Below are the code and all the weights of a small trained network. Each question names an input and a class and asks about switching units off, where a switched-off unit gives its printed mean instead of its output.

import numpy as np


def w(rows, s, z=0):
    codes = np.array(rows[::2]) - 128.0
    scale = np.full(codes.shape[1], s)
    scale[-1] = z or s
    return codes * scale


def f(y):
    return np.maximum(y, 0)


def log_softmax(a):
    a = a - a.max(-1, keepdims=True)
    return a - np.log(np.exp(a).sum(-1, keepdims=True))


def net(x, mask):
    res = np.array(x, float).reshape(1, 4) / 4 @ E
    y = f(res @ A[0][:, :-1].T + A[0][:, -1])
    res = res + np.where(mask, y, B[0][:, -1]) @ B[0][:, :-1]
    return log_softmax(res[-1] @ U[:, :-1].T + U[:, -1])


A, B = {}, {}
E = w([
[238,255,171,134],'x0',
[10,190,243,171],'x1',
[32,123,209,39],'x2',
[72,179,64,45],'x3',
],0.008)
A[0] = w([
[90,185,59,77,124],'neuron 1',
[90,61,94,173,87],'neuron 2',
[130,142,31,194,221],'neuron 3',
[137,249,112,99,141],'neuron 4',
[250,48,112,95,123],'neuron 5',
[155,166,109,72,151],'neuron 6',
[130,111,183,219,3],'neuron 7',
[108,77,157,76,122],'neuron 8',
],0.022,0.0035)
B[0] = w([
[217,140,98,104,199],'neuron 1',
[17,130,97,180,197],'neuron 2',
[177,36,158,156,220],'neuron 3',
[152,202,128,217,221],'neuron 4',
[134,3,42,126,248],'neuron 5',
[121,189,126,168,183],'neuron 6',
[135,150,243,71,187],'neuron 7',
[150,231,72,128,180],'neuron 8',
],0.028,0.019)
U = w([
[154,240,254,178,159],'0',
[188,80,190,184,206],'1',
[183,85,216,54,67],'2',
[156,117,145,69,1],'3',
[206,120,60,119,158],'4',
[84,13,100,138,157],'5',
[93,189,60,25,68],'6',
],0.0086,0.0078)

Each question gives the input, the list of numbers given to net, and the class t.
The units are the neurons (one row each of A and B). Each row of codes is followed by its name. A weight is (code - 128) times the scale printed after its matrix; where a second scale follows, it is the last column's (A, B and U).
mask holds one flag per neuron, in row order. A switched-off neuron (its flag False) gives its mean, the last column of its row in B, instead of its output. The means were averaged over made-up inputs and are rounded, as every weight is.
A unit's drop is (log p(t) with every unit on - log p(t) with that unit switched off) / (log p(t) with every unit on - log p(t) with every unit switched off).
The circuit of an input: a set's keep is (log p(t) with only the set's units on - log p(t) with every unit switched off) / (log p(t) with every unit on - log p(t) with every unit switched off). Starting from all 8 units, units are removed one at a time, each time the one whose removal leaves the highest keep (on an exact tie, the one counted first), for as long as the keep stays at least 0.8.
circuit, biggest first: the units of the circuit, biggest drop first
unit that matters most: the unit with the biggest drop
top k neurons: the k neurons with the biggest drops, biggest first
drop of u: that unit's drop, to one decimal
input [-4,5,3,-2], class 0: circuit, biggest first : [neuron 5]
input [6,-1,0,-8], class 2: top 2 neurons : [neuron 7; neuron 2]
input [-1,-4,8,-6], class 6: circuit, biggest first : [neuron 8; neuron 3]
input [6,-2,-7,1], class 1: top 2 neurons : [neuron 4; neuron 3]
input [3,1,-1,-7], class 2: circuit, biggest first : [neuron 7; neuron 4]
input [2,-2,3,-7], class 5: top 3 neurons : [neuron 5; neuron 4; neuron 1]
input [-7,7,8,-8], class 0: top 2 neurons : [neuron 7; neuron 5]
input [-6,7,-1,3], class 6: top 2 neurons : [neuron 4; neuron 5]
input [1,1,2,-7], class 2: top 2 neurons : [neuron 4; neuron 6]
input [-1,1,0,1], class 6: top 4 neurons : [neuron 5; neuron 3; neuron 4; neuron 7]
input [-2,3,-8,4], class 1: top 2 neurons : [neuron 5; neuron 3]
input [-6,3,2,8], class 6: top 2 neurons : [neuron 3; neuron 5]
input [5,-2,-8,5], class 1: top 2 neurons : [neuron 3; neuron 8]
input [-4,-1,-1,2], class 5: top 2 neurons : [neuron 4; neuron 2]
input [-8,-3,5,-1], class 6: unit that matters most : neuron 8
input [1,4,3,-7], class 0: top 2 neurons : [neuron 5; neuron 3]
input [3,-1,-4,-8], class 5: top 3 neurons : [neuron 5; neuron 4; neuron 1]
input [0,5,7,7], class 0: top 2 neurons : [neuron 5; neuron 4]
input [6,-8,-7,-6], class 5: drop of neuron 5 : 0.9
input [3,-7,-8,1], class 5: circuit, biggest first : [neuron 5]
input [3,-7,-6,-3], class 5: drop of neuron 5 : 0.1
input [0,-6,-6,-8], class 5: drop of neuron 2 : 0.0
input [5,-1,-8,-6], class 5: drop of neuron 5 : 1.8
